Here is a tiny trained network, its code and every weight. The questions are about switching its units off for an input and a class, where a switched-off unit gives its printed mean instead of its output.

import numpy as np


def w(rows, s, z=0):
    codes = np.array(rows[::2]) - 128.0
    scale = np.full(codes.shape[1], s)
    scale[-1] = z or s
    return codes * scale


def norm(h):
    return h / np.sqrt((h * h).mean(-1, keepdims=True) + 1e-5)


def f(y):
    return y / 2 * (1 + np.tanh(0.7978845608 * (y + 0.044715 * y**3)))


def log_softmax(a):
    a = a - a.max(-1, keepdims=True)
    return a - np.log(np.exp(a).sum(-1, keepdims=True))


def net(x, mask):
    res = np.array(x, float).reshape(1, 6) / 4 @ E
    u = 0
    for l in range(2):
        y = f(norm(res) @ A[l][:, :-1].T + A[l][:, -1])
        res = res + np.where(mask[u : u + 5], y, B[l][:, -1]) @ B[l][:, :-1]
        u += 5
    return log_softmax(norm(res)[-1] @ U[:, :-1].T + U[:, -1])


A, B = {}, {}
E = w([
[122,135,129,131,130,124,128],'x0',
[109,144,144,138,131,119,120],'x1',
[3,56,178,111,138,135,226],'x2',
[83,117,45,202,254,163,128],'x3',
[137,116,136,115,130,152,118],'x4',
[140,128,138,120,145,125,132],'x5',
],0.0057)
A[0] = w([
[174,177,36,229,199,205,95,98],'0.n0',
[240,254,150,107,67,127,70,148],'0.n1',
[176,157,82,192,87,161,114,252],'0.n2',
[91,104,166,64,73,132,179,118],'0.n3',
[104,97,109,160,171,143,158,30],'0.n4',
],0.0051,0.0035)
B[0] = w([
[207,48,226,253,184,70,17,239],'0.n0',
[33,176,59,70,123,207,245,255],'0.n1',
[153,211,213,56,125,96,62,215],'0.n2',
[162,54,193,108,124,81,87,160],'0.n3',
[122,174,50,130,126,193,165,131],'0.n4',
],0.0052,0.006)
A[1] = w([
[102,185,138,2,117,173,149,251],'1.n0',
[54,129,85,51,134,197,206,135],'1.n1',
[85,102,71,211,177,218,204,95],'1.n2',
[45,52,52,160,228,176,138,85],'1.n3',
[93,5,208,170,9,97,195,105],'1.n4',
],0.0055,0.0025)
B[1] = w([
[77,137,2,163,86,95,142,253],'1.n0',
[215,226,108,132,171,138,62,203],'1.n1',
[170,182,186,56,107,222,169,171],'1.n2',
[101,183,153,48,60,164,201,199],'1.n3',
[127,23,159,169,166,89,104,213],'1.n4',
],0.0083,0.0049)
U = w([
[108,199,23,98,52,107,120,94],'0',
[185,149,156,199,205,144,30,10],'1',
[88,1,148,130,114,89,132,254],'2',
[95,166,177,53,141,217,208,108],'3',
],0.016,0.0018)

Each question gives the input, the list of numbers given to net, and the class t.
The units are the neurons (one row each of A and B). Each row of codes is followed by its name. A weight is (code - 128) times the scale printed after its matrix; where a second scale follows, it is the last column's (A, B and U).
mask holds one flag per neuron, layer by layer. A switched-off neuron (its flag False) gives its mean, the last column of its row in B, instead of its output. The means were averaged over made-up inputs and are rounded, as every weight is.
A unit's drop is (log p(t) with every unit on - log p(t) with that unit switched off) / (log p(t) with every unit on - log p(t) with every unit switched off).
The circuit of an input: a set's keep is (log p(t) with only the set's units on - log p(t) with every unit switched off) / (log p(t) with every unit on - log p(t) with every unit switched off). Starting from all 10 units, units are removed one at a time, each time the one whose removal leaves the highest keep (on an exact tie, the one counted first), for as long as the keep stays at least 0.8.
circuit, biggest first: the units of the circuit, biggest drop first
top k neurons: the k neurons with the biggest drops, biggest first
k most important neurons of layer l: the k neurons of layer l with the biggest drops, biggest first
drop of u: that unit's drop, to one decimal
input [-7,0,1,3,0,6], class 3: top 2 neurons => (0.n2 1.n3)
input [5,-5,1,0,-7,1], class 2: circuit, biggest first => (1.n4 0.n2)
input [-6,5,-3,0,7,7], class 0: top 2 neurons => (0.n1 1.n0)
input [-8,4,1,-8,-4,7], class 2: circuit, biggest first => (1.n4)
input [1,5,1,-7,-5,4], class 2: top 3 neurons => (1.n4 0.n3 0.n2)
input [-7,-3,1,5,3,-5], class 3: 3 most important neurons of layer 0 => (0.n4 0.n3 0.n2)
input [-6,5,0,1,-8,-5], class 1: top 2 neurons => (0.n1 1.n0)
input [7,-7,1,7,-3,-6], class 3: top 2 neurons => (1.n3 1.n2)
input [1,0,2,8,8,2], class 3: drop of 1.n3 => 0.3
input [-5,-1,1,8,3,-8], class 3: drop of 1.n3 => 1.4
